Here is a tiny trained network, its code and every weight. The questions are about switching its units off for an input and a class, where a switched-off unit gives its printed mean instead of its output.

import numpy as np


def w(rows, s, z=0):
    codes = np.array(rows[::2]) - 128.0
    scale = np.full(codes.shape[1], s)
    scale[-1] = z or s
    return codes * scale


def f(y):
    return y / 2 * (1 + np.tanh(0.7978845608 * (y + 0.044715 * y**3)))


def log_softmax(a):
    a = a - a.max(-1, keepdims=True)
    return a - np.log(np.exp(a).sum(-1, keepdims=True))


def net(x, mask):
    res = np.array(x, float).reshape(1, 4) / 4 @ E
    y = f(res @ A[0][:, :-1].T + A[0][:, -1])
    res = res + np.where(mask, y, B[0][:, -1]) @ B[0][:, :-1]
    return log_softmax(res[-1] @ U[:, :-1].T + U[:, -1])


A, B = {}, {}
E = w([
[164,173,113,84,234,168],'x0',
[87,97,142,127,125,246],'x1',
[137,203,104,179,92,166],'x2',
[113,119,1,94,96,131],'x3',
],0.011)
A[0] = w([
[128,85,63,92,81,127,61],'neuron 0',
[117,115,136,150,76,96,153],'neuron 1',
[126,11,130,71,160,100,62],'neuron 2',
[104,141,83,80,103,108,127],'neuron 3',
[179,233,110,188,80,180,141],'neuron 4',
[134,86,59,75,133,141,81],'neuron 5',
[126,209,120,212,106,149,53],'neuron 6',
[94,59,124,176,60,116,31],'neuron 7',
[159,177,102,103,218,89,126],'neuron 8',
[98,101,172,203,108,109,99],'neuron 9',
[103,87,146,161,105,205,101],'neuron 10',
[137,92,65,105,114,139,105],'neuron 11',
[121,41,182,103,169,99,3],'neuron 12',
[101,138,202,152,141,100,123],'neuron 13',
[179,147,203,137,176,156,155],'neuron 14',
[112,100,58,109,121,121,82],'neuron 15',
[135,54,124,92,147,114,56],'neuron 16',
[62,81,121,191,47,78,23],'neuron 17',
[147,161,100,154,128,29,118],'neuron 18',
[118,130,84,97,105,123,91],'neuron 19',
[98,93,125,147,140,187,72],'neuron 20',
[139,89,124,116,148,204,107],'neuron 21',
[192,156,152,142,124,49,126],'neuron 22',
[146,153,36,65,149,164,68],'neuron 23',
[62,97,146,98,114,206,168],'neuron 24',
],0.011,0.0026)
B[0] = w([
[175,143,202,192,129,165,204],'neuron 0',
[104,171,127,63,165,156,194],'neuron 1',
[32,72,42,173,137,18,233],'neuron 2',
[146,149,178,151,80,97,185],'neuron 3',
[74,74,72,148,157,14,234],'neuron 4',
[125,138,196,180,142,144,200],'neuron 5',
[51,30,29,225,125,3,193],'neuron 6',
[156,174,106,112,206,90,227],'neuron 7',
[127,134,103,53,169,79,238],'neuron 8',
[147,214,152,147,150,142,201],'neuron 9',
[201,97,157,71,54,55,213],'neuron 10',
[158,183,190,180,96,133,188],'neuron 11',
[99,97,119,218,130,80,218],'neuron 12',
[144,124,171,180,91,145,201],'neuron 13',
[133,205,203,192,126,141,223],'neuron 14',
[139,146,181,195,99,115,192],'neuron 15',
[93,95,77,188,144,86,177],'neuron 16',
[100,201,116,73,254,106,254],'neuron 17',
[203,97,128,46,44,58,233],'neuron 18',
[125,143,159,160,90,150,169],'neuron 19',
[192,106,120,34,95,59,178],'neuron 20',
[164,129,117,57,131,15,191],'neuron 21',
[208,92,163,88,65,89,219],'neuron 22',
[153,158,174,159,158,121,230],'neuron 23',
[155,116,152,62,99,42,232],'neuron 24',
],0.0079)
U = w([
[187,85,123,11,23,77,115],'0',
[70,46,61,190,123,69,136],'1',
[133,231,115,55,239,100,136],'2',
[160,194,192,202,68,120,113],'3',
[118,141,119,79,102,117,255],'4',
[119,92,92,86,129,180,92],'5',
[98,126,88,121,120,153,89],'6',
],0.011,0.0083)

Each question gives the input, the list of numbers given to net, and the class t.
The units are the neurons (one row each of A and B). Each row of codes is followed by its name. A weight is (code - 128) times the scale printed after its matrix; where a second scale follows, it is the last column's (A, B and U).
mask holds one flag per neuron, in row order. A switched-off neuron (its flag False) gives its mean, the last column of its row in B, instead of its output. The means were averaged over made-up inputs and are rounded, as every weight is.
A unit's drop is (log p(t) with every unit on - log p(t) with that unit switched off) / (log p(t) with every unit on - log p(t) with every unit switched off).
The circuit of an input: a set's keep is (log p(t) with only the set's units on - log p(t) with every unit switched off) / (log p(t) with every unit on - log p(t) with every unit switched off). Starting from the 12 units with the biggest drops (on a tie, the unit counted first), units are removed one at a time, each time the one whose removal leaves the highest keep (on an exact tie, the one counted first), for as long as the keep stays at least 0.8.
units of the circuit, in order: the units of the circuit, biggest drop first
unit that matters most: the unit with the biggest drop
top k neurons: the k neurons with the biggest drops, biggest first
drop when u is switched off: that unit's drop, to one decimal
input [-7,-2,6,-3], class 2: top 3 neurons : [neuron 17; neuron 9; neuron 1]
input [5,-8,-6,8], class 0: units of the circuit, in order : [neuron 18]
input [4,-3,-5,0], class 1: units of the circuit, in order : [neuron 17; neuron 2]
input [5,7,4,6], class 0: units of the circuit, in order : [neuron 20; neuron 24]
input [-4,-3,0,1], class 2: top 2 neurons : [neuron 17; neuron 10]
input [-6,5,-1,3], class 2: top 3 neurons : [neuron 17; neuron 7; neuron 18]
input [0,-1,5,-5], class 1: top 2 neurons : [neuron 6; neuron 4]
input [-3,-4,5,-3], class 1: top 3 neurons : [neuron 6; neuron 4; neuron 10]
input [4,4,1,-5], class 3: top 2 neurons : [neuron 14; neuron 17]
input [-6,-2,1,-6], class 2: top 3 neurons : [neuron 17; neuron 1; neuron 7]
input [-1,6,-1,-6], class 0: top 4 neurons : [neuron 10; neuron 24; neuron 20; neuron 21]
input [3,0,-1,4], class 3: top 2 neurons : [neuron 17; neuron 7]
input [-7,-5,-3,-7], class 2: top 2 neurons : [neuron 17; neuron 1]
input [4,-1,6,-2], class 1: units of the circuit, in order : [neuron 6]
input [4,4,-8,7], class 1: top 2 neurons : [neuron 2; neuron 16]
input [-5,-1,-4,-1], class 2: top 2 neurons : [neuron 17; neuron 6]
input [-5,1,-6,-4], class 1: drop when neuron 12 is switched off : 0.6
input [-7,-3,4,5], class 2: drop when neuron 17 is switched off : 0.7
input [-7,-3,1,2], class 2: drop when neuron 17 is switched off : 0.2
input [-5,7,5,2], class 0: unit that matters most : neuron 10
